W =
[[-0.273 -0.348 -0.347 -0.392 -0.094]
 [ 0.282  2.464  0.698  0.542 -0.298]
 [-0.610 -1.557  1.089  1.044  0.013]
 [-0.439 -0.534 -0.154 -0.256 -0.257]
 [ 0.547  2.030 -0.702  0.016 -1.613]
 [ 0.066 -0.009 -0.128  0.421 -2.637]
 [ 1.332  1.344  1.205 -1.332 -0.516]
 [-2.180  1.373 -0.493  0.410  0.673]
 [-0.278 -0.925  0.731  0.161  0.371]]
Indices start at 1.
(1, 1) => -0.273
(4, 1) => -0.439
(3, 1) => -0.610
(5, 3) => -0.702
(4, 3) => -0.154
(7, 1) => 1.332
(3, 5) => 0.013
(6, 1) => 0.066
(4, 4) => -0.256
(1, 5) => -0.094
(6, 2) => -0.009
(2, 5) => -0.298
(8, 2) => 1.373
(1, 3) => -0.347
(7, 5) => -0.516
(4, 2) => -0.534
(6, 5) => -2.637
(5, 1) => 0.547
(6, 3) => -0.128
(2, 3) => 0.698
(3, 3) => 1.089
(1, 2) => -0.348
(3, 4) => 1.044
(3, 2) => -1.557
(9, 2) => -0.925

A =
2.250 0.777 -2.530 2.028 1.612
0.253 -0.135 0.048 -0.374 0.013
1.785 3.534 -0.932 1.798 2.526
0.303 1.370 -1.882 -0.169 4.702
-0.295 0.223 0.063 -0.117 0.228
0.478 0.117 -0.541 3.060 -1.303
-2.701 -0.561 -1.143 4.124 0.090
-2.268 1.373 -1.288 1.891 5.980
2.196 4.958 3.204 -1.381 -5.246
0.377 1.031 -1.129 -0.737 3.831
Indices start at 1.
(1, 1) = 2.250
(8, 5) = 5.980
(10, 5) = 3.831
(2, 4) = -0.374
(10, 2) = 1.031
(8, 2) = 1.373
(5, 3) = 0.063
(9, 1) = 2.196
(2, 2) = -0.135
(6, 2) = 0.117
(10, 3) = -1.129
(1, 4) = 2.028
(8, 3) = -1.288
(4, 3) = -1.882
(3, 2) = 3.534
(5, 5) = 0.228
(7, 4) = 4.124
(8, 4) = 1.891
(4, 1) = 0.303
(3, 5) = 2.526
(5, 1) = -0.295
(1, 5) = 1.612
(5, 2) = 0.223
(2, 5) = 0.013

a =
0.453 0.539 3.603 -2.033 0.173 -1.075 -3.231 2.887 2.887 -1.495 0.511 -0.740 -0.638 -0.455 4.067
0.924 -1.021 -1.053 -3.209 -0.411 2.595 -2.159 0.685 0.685 -2.544 -0.387 -2.936 -1.639 0.743 2.959
-0.703 0.764 0.025 0.581 -2.901 -0.655 0.155 1.520 1.520 -0.105 -1.560 -0.274 -0.747 -1.348 -0.764
-1.295 0.339 -1.749 0.839 0.137 0.264 0.458 -0.777 -0.777 0.728 -0.349 -0.764 0.994 0.160 -2.076
-0.461 -0.341 -0.150 -0.038 -0.015 -0.522 0.399 0.590 0.590 -0.627 -0.011 0.492 -0.382 0.516 1.003
-1.085 -0.615 0.141 1.431 0.102 -0.987 0.750 0.735 0.735 -0.427 -0.159 0.003 0.018 0.886 -0.209
-0.002 1.371 0.735 1.490 -5.667 -2.087 0.961 3.763 3.763 0.071 -3.696 0.167 -1.439 -3.650 -1.812
1.272 1.040 0.216 -1.989 0.271 -0.557 -0.276 0.156 0.156 -0.820 -0.356 -0.114 0.270 -0.916 -1.689
-0.719 0.204 -0.686 0.474 0.103 -0.364 0.407 -0.101 -0.101 0.486 -0.226 -0.887 1.006 0.022 -0.580
-0.147 0.008 0.260 -0.147 0.179 -0.534 0.180 0.283 0.283 -0.823 -0.165 0.426 0.006 0.006 -1.053
0.705 0.535 0.179 0.487 -0.361 -0.963 0.697 0.244 0.244 0.651 0.726 1.083 -0.103 -1.862 -1.488
-0.617 1.089 -0.183 2.458 0.147 -2.226 2.318 0.410 0.410 2.015 0.905 2.545 0.746 -1.534 -1.964
-0.052 0.125 -2.913 1.148 -0.166 0.518 1.659 -1.727 -1.727 0.992 -0.350 -0.753 1.866 -0.596 -2.608
-1.043 1.744 0.112 3.915 0.500 -3.229 3.407 0.542 0.542 2.867 1.268 3.497 1.141 -1.338 -3.023
1.088 0.131 -0.622 -1.405 2.264 1.129 -0.503 -2.132 -2.132 0.373 2.246 -0.367 1.347 -0.071 1.151
Rows and columns are counted from 1.
row 1 col 1 => 0.453
row 8 col 4 => -1.989
row 1 col 15 => 4.067
row 11 col 6 => -0.963
row 10 col 6 => -0.534
row 10 col 3 => 0.260
row 7 col 6 => -2.087
row 4 col 13 => 0.994
row 4 col 2 => 0.339
row 8 col 5 => 0.271
row 11 col 9 => 0.244
row 2 col 11 => -0.387
row 10 col 11 => -0.165
row 10 col 15 => -1.053
row 15 col 9 => -2.132
row 2 col 12 => -2.936
row 9 col 7 => 0.407
row 8 col 2 => 1.040
row 15 col 7 => -0.503
row 13 col 4 => 1.148
row 8 col 1 => 1.272
row 12 col 3 => -0.183
row 8 col 8 => 0.156
row 6 col 14 => 0.886
row 11 col 1 => 0.705
row 8 col 7 => -0.276
row 7 col 1 => -0.002
row 2 col 13 => -1.639
row 9 col 15 => -0.580
row 4 col 14 => 0.160
row 12 col 12 => 2.545
row 13 col 11 => -0.350
row 7 col 14 => -3.650
row 7 col 3 => 0.735
row 3 col 9 => 1.520
row 3 col 2 => 0.764
row 6 col 9 => 0.735
row 7 col 11 => -3.696

arr =
[[61 45 48 47 33 52 41 51]
 [42 58 38 41 46 64 50 50]
 [49 54 40 32 40 75 35 44]
 [58 46 61 40 56 66 29 38]
 [54 50 58 36 56 68 31 37]
 [39 54 53 60 69 37 67 53]
 [50 50 38 56 38 42 60 59]
 [38 57 46 49 61 52 58 50]
 [45 51 55 46 62 59 44 43]
 [60 43 68 54 58 44 44 44]
 [59 46 60 36 50 70 27 36]
 [61 43 64 44 55 59 32 38]
 [47 48 59 68 65 24 67 56]]
Indices start at 1.
(1, 1): 61
(9, 2): 51
(11, 3): 60
(11, 2): 46
(3, 8): 44
(9, 3): 55
(4, 8): 38
(6, 2): 54
(8, 8): 50
(1, 4): 47
(7, 8): 59
(10, 2): 43
(13, 6): 24
(13, 5): 65
(12, 4): 44
(12, 1): 61
(11, 7): 27
(2, 2): 58
(13, 8): 56
(10, 7): 44
(6, 5): 69
(5, 7): 31
(1, 7): 41
(4, 7): 29
(2, 6): 64
(2, 8): 50
(2, 7): 50
(7, 5): 38
(9, 5): 62
(5, 4): 36
(11, 1): 59
(2, 1): 42
(3, 6): 75

X =
[[11, 191, 172, 103],
 [214, 130, 248, 159],
 [94, 127, 153, 196],
 [20, 222, 40, 175],
 [118, 194, 136, 120],
 [134, 129, 211, 162],
 [137, 131, 189, 138],
 [35, 177, 164, 116]]
Rows and columns are counted from 1.
row 1 col 1 = 11
row 6 col 1 = 134
row 1 col 4 = 103
row 7 col 4 = 138
row 4 col 3 = 40
row 6 col 3 = 211
row 5 col 1 = 118
row 6 col 4 = 162
row 5 col 4 = 120
row 7 col 2 = 131
row 2 col 2 = 130
row 1 col 2 = 191
row 1 col 3 = 172
row 6 col 2 = 129
row 3 col 1 = 94
row 8 col 3 = 164
row 4 col 1 = 20

m =
224	148	115	133	71	33	129	134	63	14
108	144	140	101	123	144	95	127	98	112
154	100	145	96	134	107	198	124	10	45
127	170	40	128	56	35	90	151	92	64
101	66	120	107	91	54	96	66	96	113
Rows and columns are counted from 1.
(1, 1) = 224
(1, 7) = 129
(3, 8) = 124
(2, 9) = 98
(3, 2) = 100
(3, 9) = 10
(5, 10) = 113
(3, 3) = 145
(5, 3) = 120
(2, 3) = 140
(2, 7) = 95
(2, 1) = 108
(5, 9) = 96
(2, 4) = 101
